Below are the code and all the weights of a small trained network. Each question names an input and a target symbol and asks about switching units off, where a switched-off unit gives its printed mean instead of its output.

import numpy as np


def w(rows, s, z=0):
    codes = np.array(rows[::2]) - 128.0
    scale = np.full(codes.shape[1], s)
    scale[-1] = z or s
    return codes * scale


def f(y):
    return y / 2 * (1 + np.tanh(0.7978845608 * (y + 0.044715 * y**3)))


def softmax(a):
    e = np.exp(a - a.max(-1, keepdims=True))
    return e / e.sum(-1, keepdims=True)


def log_softmax(a):
    a = a - a.max(-1, keepdims=True)
    return a - np.log(np.exp(a).sum(-1, keepdims=True))


def net(x, mask):
    ids = ['αβγζημξπστ'.index(c) for c in x.split()]
    T = len(ids)
    res = E[ids] + P[:T]
    u = 0
    for l in range(3):
        q, k, v = (res @ M[l].T for M in (Q, K, V))
        z = softmax(np.where(np.tri(T) > 0, q @ k.T / 2**0.5, -1e9)) @ v
        res = res + np.where(mask[u], z, O[l][:, -1]) @ O[l][:, :-1]
        u += 1
        y = f(res @ A[l][:, :-1].T + A[l][:, -1])
        res = res + np.where(mask[u : u + 4], y, B[l][:, -1]) @ B[l][:, :-1]
        u += 4
    return log_softmax(res[-1] @ U[:, :-1].T + U[:, -1])


Q, K, V, O, A, B = {}, {}, {}, {}, {}, {}
E = w([
[146,213,15,154,154],'α',
[229,182,184,68,161],'β',
[28,179,120,125,95],'γ',
[86,151,199,119,167],'ζ',
[119,70,124,98,101],'η',
[49,41,110,180,188],'μ',
[83,120,85,80,106],'ξ',
[188,252,104,191,166],'π',
[239,145,159,165,133],'σ',
[129,138,181,24,125],'τ',
],0.02)
P = w([
[101,155,126,72,165],'0',
[99,141,108,87,168],'1',
[152,111,165,245,2],'2',
[103,124,79,87,175],'3',
[122,141,126,98,149],'4',
[187,54,187,226,19],'5',
[114,112,46,99,189],'6',
[132,134,117,121,144],'7',
[181,56,199,189,11],'8',
[109,120,58,88,179],'9',
[135,140,123,123,137],'10',
[171,22,173,178,5],'11',
[107,110,45,95,185],'12',
[138,162,143,117,131],'13',
],0.0093)
Q[0] = w([
[127,152,80,254,198],'0.h0',
[122,25,155,120,199],'0.h0',
],0.0068)
K[0] = w([
[154,133,67,193,235],'0.h0',
[86,71,209,82,255],'0.h0',
],0.0071)
V[0] = w([
[209,254,175,232,104],'0.h0',
[101,114,68,34,150],'0.h0',
],0.0055)
O[0] = w([
[201,255,111,119,125,148],'0.h0',
[180,187,41,121,143,251],'0.h0',
],0.0084,0.0012)
A[0] = w([
[50,178,109,131,229,30],'0.n0',
[152,118,108,133,184,111],'0.n1',
[85,109,253,123,130,219],'0.n2',
[167,232,225,237,113,253],'0.n3',
],0.0065,0.0031)
B[0] = w([
[72,249,185,134,170,174],'0.n0',
[202,184,165,108,203,141],'0.n1',
[158,110,31,121,115,203],'0.n2',
[129,45,74,156,166,254],'0.n3',
],0.011,0.0072)
Q[1] = w([
[175,163,2,101,118],'1.h0',
[164,225,180,116,105],'1.h0',
],0.0056)
K[1] = w([
[238,144,29,127,70],'1.h0',
[138,254,126,96,101],'1.h0',
],0.0079)
V[1] = w([
[181,131,70,92,84],'1.h0',
[179,81,4,49,146],'1.h0',
],0.0047)
O[1] = w([
[100,123,209,119,2,144],'1.h0',
[104,45,73,97,150,254],'1.h0',
],0.0086,0.0059)
A[1] = w([
[36,246,114,131,80,33],'1.n0',
[86,183,51,211,108,252],'1.n1',
[202,104,215,2,223,153],'1.n2',
[140,52,152,171,201,137],'1.n3',
],0.007,0.0038)
B[1] = w([
[163,179,124,134,83,165],'1.n0',
[180,78,152,153,163,255],'1.n1',
[3,103,162,190,94,181],'1.n2',
[124,143,92,140,145,224],'1.n3',
],0.013,0.0076)
Q[2] = w([
[3,205,44,5,58],'2.h0',
[103,72,136,60,244],'2.h0',
],0.0046)
K[2] = w([
[3,58,82,108,93],'2.h0',
[7,185,153,98,90],'2.h0',
],0.0043)
V[2] = w([
[172,104,242,2,197],'2.h0',
[143,104,219,187,126],'2.h0',
],0.0044)
O[2] = w([
[45,50,51,17,148,4],'2.h0',
[3,94,122,98,105,61],'2.h0',
],0.0057,0.0038)
A[2] = w([
[97,148,124,197,166,244],'2.n0',
[105,165,151,5,177,165],'2.n1',
[168,152,83,120,110,3],'2.n2',
[136,77,103,64,152,102],'2.n3',
],0.012,0.0041)
B[2] = w([
[157,148,187,100,110,250],'2.n0',
[164,169,101,46,123,145],'2.n1',
[10,162,93,156,133,157],'2.n2',
[141,188,79,186,105,165],'2.n3',
],0.013,0.014)
U = w([
[64,191,81,179,126,88],'α',
[51,130,181,210,97,66],'β',
[178,188,168,156,16,54],'γ',
[154,144,165,33,143,242],'ζ',
[85,81,37,208,68,181],'η',
[8,87,93,167,249,48],'μ',
[169,132,31,25,129,104],'ξ',
[215,134,124,90,159,1],'π',
[224,64,161,154,37,210],'σ',
[2,114,79,113,148,128],'τ',
],0.0076,0.0056)

Each question gives the input, a string of symbols that net reads in full, and the target symbol t.
The units are the heads (2 rows each of Q, K, V and O) and the neurons (one row each of A and B). Each row of codes is followed by its name. A weight is (code - 128) times the scale printed after its matrix; where a second scale follows, it is the last column's (O, A, B and U).
mask holds one flag per unit, layer by layer, with each layer's heads first. A switched-off unit (its flag False) gives its mean, the last column of its rows in O or B, instead of its output. The means were averaged over made-up inputs and are rounded, as every weight is.
A unit's drop is (log p(t) with every unit on - log p(t) with that unit switched off) / (log p(t) with every unit on - log p(t) with every unit switched off).
The circuit of an input: a set's keep is (log p(t) with only the set's units on - log p(t) with every unit switched off) / (log p(t) with every unit on - log p(t) with every unit switched off). Starting from the 12 units with the biggest drops (on a tie, the unit counted first), units are removed one at a time, each time the one whose removal leaves the highest keep (on an exact tie, the one counted first), for as long as the keep stays at least 0.8.
circuit, biggest first: the units of the circuit, biggest drop first
most important unit: the unit with the biggest drop
k most important neurons: the k neurons with the biggest drops, biggest first
top k neurons in layer l: the k neurons of layer l with the biggest drops, biggest first
drop of u: that unit's drop, to one decimal
input η β γ μ α ζ β β β ζ τ σ ξ, target ξ: circuit, biggest first => (2.n1, 1.n2, 0.n3)
input α β ξ ζ ζ π σ μ α τ τ π, target η: 4 most important neurons => (0.n3, 0.n0, 2.n2, 1.n2)
input τ ζ ζ ζ, target ζ: top 2 neurons in layer 0 => (0.n0, 0.n3)
input τ μ μ η, target η: circuit, biggest first => (2.n3, 2.n0)
input ζ α τ ξ ζ ξ α γ ζ τ α α π, target π: circuit, biggest first => (1.n1, 1.n2)
input σ β ζ, target σ: 3 most important neurons => (1.n2, 2.n2, 1.n1)
input ζ γ ζ α ζ ζ ζ π ζ ξ ξ π, target η: 4 most important neurons => (0.n3, 2.n2, 0.n0, 1.n2)
input ζ ζ α, target σ: circuit, biggest first => (1.n1, 2.n0)
input β ζ ξ ξ α μ ξ η, target η: most important unit => 2.n0
input τ τ τ, target η: top 2 neurons in layer 0 => (0.n0, 0.n2)
input π τ μ, target σ: circuit, biggest first => (2.n0, 2.n2)
input ζ ζ α π μ ζ β ζ σ γ, target γ: 3 most important neurons => (1.n0, 0.n0, 0.n2)
input μ ζ π α α ξ α, target α: top 2 neurons in layer 0 => (0.n0, 0.n3)
input ζ α β β, target β: circuit, biggest first => (1.n2)
input ξ ζ β η ζ α, target σ: 2 most important neurons => (1.n1, 0.n2)
input β α η ξ β μ, target σ: 3 most important neurons => (2.n2, 0.n3, 2.n0)
input ξ μ ζ α τ τ α η η μ σ ξ ζ, target ζ: 3 most important neurons => (0.n3, 0.n0, 2.n1)
input μ ξ γ γ τ, target τ: top 2 neurons in layer 1 => (1.n2, 1.n1)
input α ζ μ σ ζ η σ ξ ζ, target η: top 3 neurons in layer 1 => (1.n1, 1.n2, 1.n3)
input ζ β ξ α, target α: top neuron in layer 2 => (2.n2)
input ζ π τ π τ γ, target σ: top 2 neurons in layer 2 => (2.n2, 2.n3)
input ζ γ α ζ ξ π η σ α ξ, target ξ: drop of 2.n1 => 0.8
input η η π, target σ: drop of 0.n3 => 3.2
